Here is a tiny trained network, its code and every weight. The questions are about switching its units off for an input and a target symbol, where a switched-off unit gives its printed mean instead of its output.

import numpy as np


def w(rows, s, z=0):
    codes = np.array(rows[::2]) - 128.0
    scale = np.full(codes.shape[1], s)
    scale[-1] = z or s
    return codes * scale


def f(y):
    return y / 2 * (1 + np.tanh(0.7978845608 * (y + 0.044715 * y**3)))


def softmax(a):
    e = np.exp(a - a.max(-1, keepdims=True))
    return e / e.sum(-1, keepdims=True)


def log_softmax(a):
    a = a - a.max(-1, keepdims=True)
    return a - np.log(np.exp(a).sum(-1, keepdims=True))


def net(x, mask):
    ids = ['ηλμξστ'.index(c) for c in x.split()]
    T = len(ids)
    res = E[ids] + P[:T]
    r = res
    for j in range(2):
        rows = slice(4 * j, 4 * j + 4)
        q, k, v = (r @ M[0][rows].T for M in (Q, K, V))
        z = softmax(np.where(np.tri(T) > 0, q @ k.T / 4**0.5, -1e9)) @ v
        o = O[0][rows]
        res = res + np.where(mask[j], z, o[:, -1]) @ o[:, :-1]
    y = f(res @ A[0][:, :-1].T + A[0][:, -1])
    res = res + np.where(mask[2:10], y, B[0][:, -1]) @ B[0][:, :-1]
    return log_softmax(res[-1] @ U[:, :-1].T + U[:, -1])


Q, K, V, O, A, B = {}, {}, {}, {}, {}, {}
E = w([
[133,237,140,102],'η',
[79,110,174,57],'λ',
[34,81,113,77],'μ',
[119,52,196,223],'ξ',
[1,128,197,130],'σ',
[38,56,64,160],'τ',
],0.0091)
P = w([
[171,23,187,58],'0',
[149,23,166,73],'1',
[125,49,165,84],'2',
[104,72,149,100],'3',
[82,91,135,114],'4',
[62,120,131,136],'5',
[49,137,116,152],'6',
[30,160,105,178],'7',
[6,179,94,181],'8',
[1,189,76,210],'9',
],0.0051)
Q[0] = w([
[2,92,119,130],'head 0',
[68,157,132,93],'head 0',
[129,186,124,158],'head 0',
[167,194,34,128],'head 0',
[224,113,108,179],'head 1',
[65,133,114,57],'head 1',
[145,87,134,127],'head 1',
[87,95,203,169],'head 1',
],0.027)
K[0] = w([
[176,249,90,169],'head 0',
[228,154,75,150],'head 0',
[154,104,107,48],'head 0',
[224,99,197,45],'head 0',
[240,109,170,44],'head 1',
[40,148,152,174],'head 1',
[193,162,157,141],'head 1',
[202,170,38,202],'head 1',
],0.019)
V[0] = w([
[154,110,220,139],'head 0',
[84,158,239,153],'head 0',
[74,47,112,148],'head 0',
[172,115,143,243],'head 0',
[135,172,81,69],'head 1',
[121,203,214,132],'head 1',
[156,67,157,133],'head 1',
[130,110,108,248],'head 1',
],0.014)
O[0] = w([
[139,190,171,217,141],'head 0',
[146,105,235,206,227],'head 0',
[112,153,195,20,234],'head 0',
[5,210,149,157,7],'head 0',
[238,103,108,146,16],'head 1',
[129,135,254,168,3],'head 1',
[88,179,91,123,162],'head 1',
[46,138,142,6,164],'head 1',
],0.012,0.0041)
A[0] = w([
[147,239,140,68,69],'neuron 0',
[189,70,100,117,24],'neuron 1',
[161,118,201,78,101],'neuron 2',
[96,169,171,173,95],'neuron 3',
[220,249,161,80,23],'neuron 4',
[137,88,199,147,78],'neuron 5',
[103,54,122,111,3],'neuron 6',
[183,129,172,169,98],'neuron 7',
],0.012,0.0027)
B[0] = w([
[46,131,60,208,245],'neuron 0',
[173,114,41,148,187],'neuron 1',
[204,153,139,93,252],'neuron 2',
[194,42,153,169,232],'neuron 3',
[138,230,33,234,150],'neuron 4',
[125,250,148,131,254],'neuron 5',
[190,186,141,81,253],'neuron 6',
[33,110,94,77,225],'neuron 7',
],0.013,0.0061)
U = w([
[119,246,116,173,1],'η',
[34,136,153,31,196],'λ',
[121,96,159,141,117],'μ',
[145,180,251,101,131],'ξ',
[38,75,219,159,164],'σ',
[200,78,153,92,167],'τ',
],0.0033,0.0027)

Each question gives the input, a string of symbols that net reads in full, and the target symbol t.
The units are the heads (4 rows each of Q, K, V and O) and the neurons (one row each of A and B). Each row of codes is followed by its name. A weight is (code - 128) times the scale printed after its matrix; where a second scale follows, it is the last column's (O, A, B and U).
mask holds one flag per unit, heads first, then neurons. A switched-off unit (its flag False) gives its mean, the last column of its rows in O or B, instead of its output. The means were averaged over made-up inputs and are rounded, as every weight is.
A unit's drop is (log p(t) with every unit on - log p(t) with that unit switched off) / (log p(t) with every unit on - log p(t) with every unit switched off).
The circuit of an input: a set's keep is (log p(t) with only the set's units on - log p(t) with every unit switched off) / (log p(t) with every unit on - log p(t) with every unit switched off). Starting from all 10 units, units are removed one at a time, each time the one whose removal leaves the highest keep (on an exact tie, the one counted first), for as long as the keep stays at least 0.8.
circuit, biggest first: the units of the circuit, biggest drop first
top k neurons: the k neurons with the biggest drops, biggest first
which heads matter: for each layer, one digit per head in row order, 1 if its drop is at least 0.15 and else 0, layers parted by /
drop of u: that unit's drop, to one decimal
input σ ξ μ σ λ, target ξ: top 2 neurons -> [neuron 5; neuron 2]
input μ λ η, target η: circuit, biggest first -> [neuron 4; head 1]
input λ σ μ σ μ σ, target ξ: circuit, biggest first -> [neuron 5; head 0; head 1]
input μ τ σ τ μ ξ, target λ: circuit, biggest first -> [head 1; head 0]
input η ξ η, target σ: circuit, biggest first -> [head 0; neuron 3; neuron 6; head 1]
input μ μ λ, target τ: circuit, biggest first -> [head 0; neuron 1; head 1]
input λ σ μ τ τ ξ, target λ: circuit, biggest first -> [head 0; head 1]
input λ μ ξ ξ, target σ: circuit, biggest first -> [head 0; head 1; neuron 3; neuron 0]
input τ μ η, target η: which heads matter -> 10
input μ σ μ σ μ λ, target ξ: top 3 neurons -> [neuron 5; neuron 2; neuron 0]
input μ λ τ τ ξ μ μ ξ λ λ, target σ: top 2 neurons -> [neuron 0; neuron 3]
input ξ λ μ, target σ: top 2 neurons -> [neuron 6; neuron 3]
input η ξ μ ξ σ ξ η, target σ: top 2 neurons -> [neuron 6; neuron 2]
input σ τ μ ξ λ, target σ: which heads matter -> 11
input ξ σ ξ τ σ τ λ λ μ μ, target τ: top neuron -> [neuron 5]
input μ σ ξ, target ξ: drop of neuron 0 -> 0.0
input σ ξ σ σ, target ξ: drop of neuron 0 -> 0.1
input σ η μ σ λ λ σ ξ ξ, target ξ: drop of neuron 5 -> 0.6
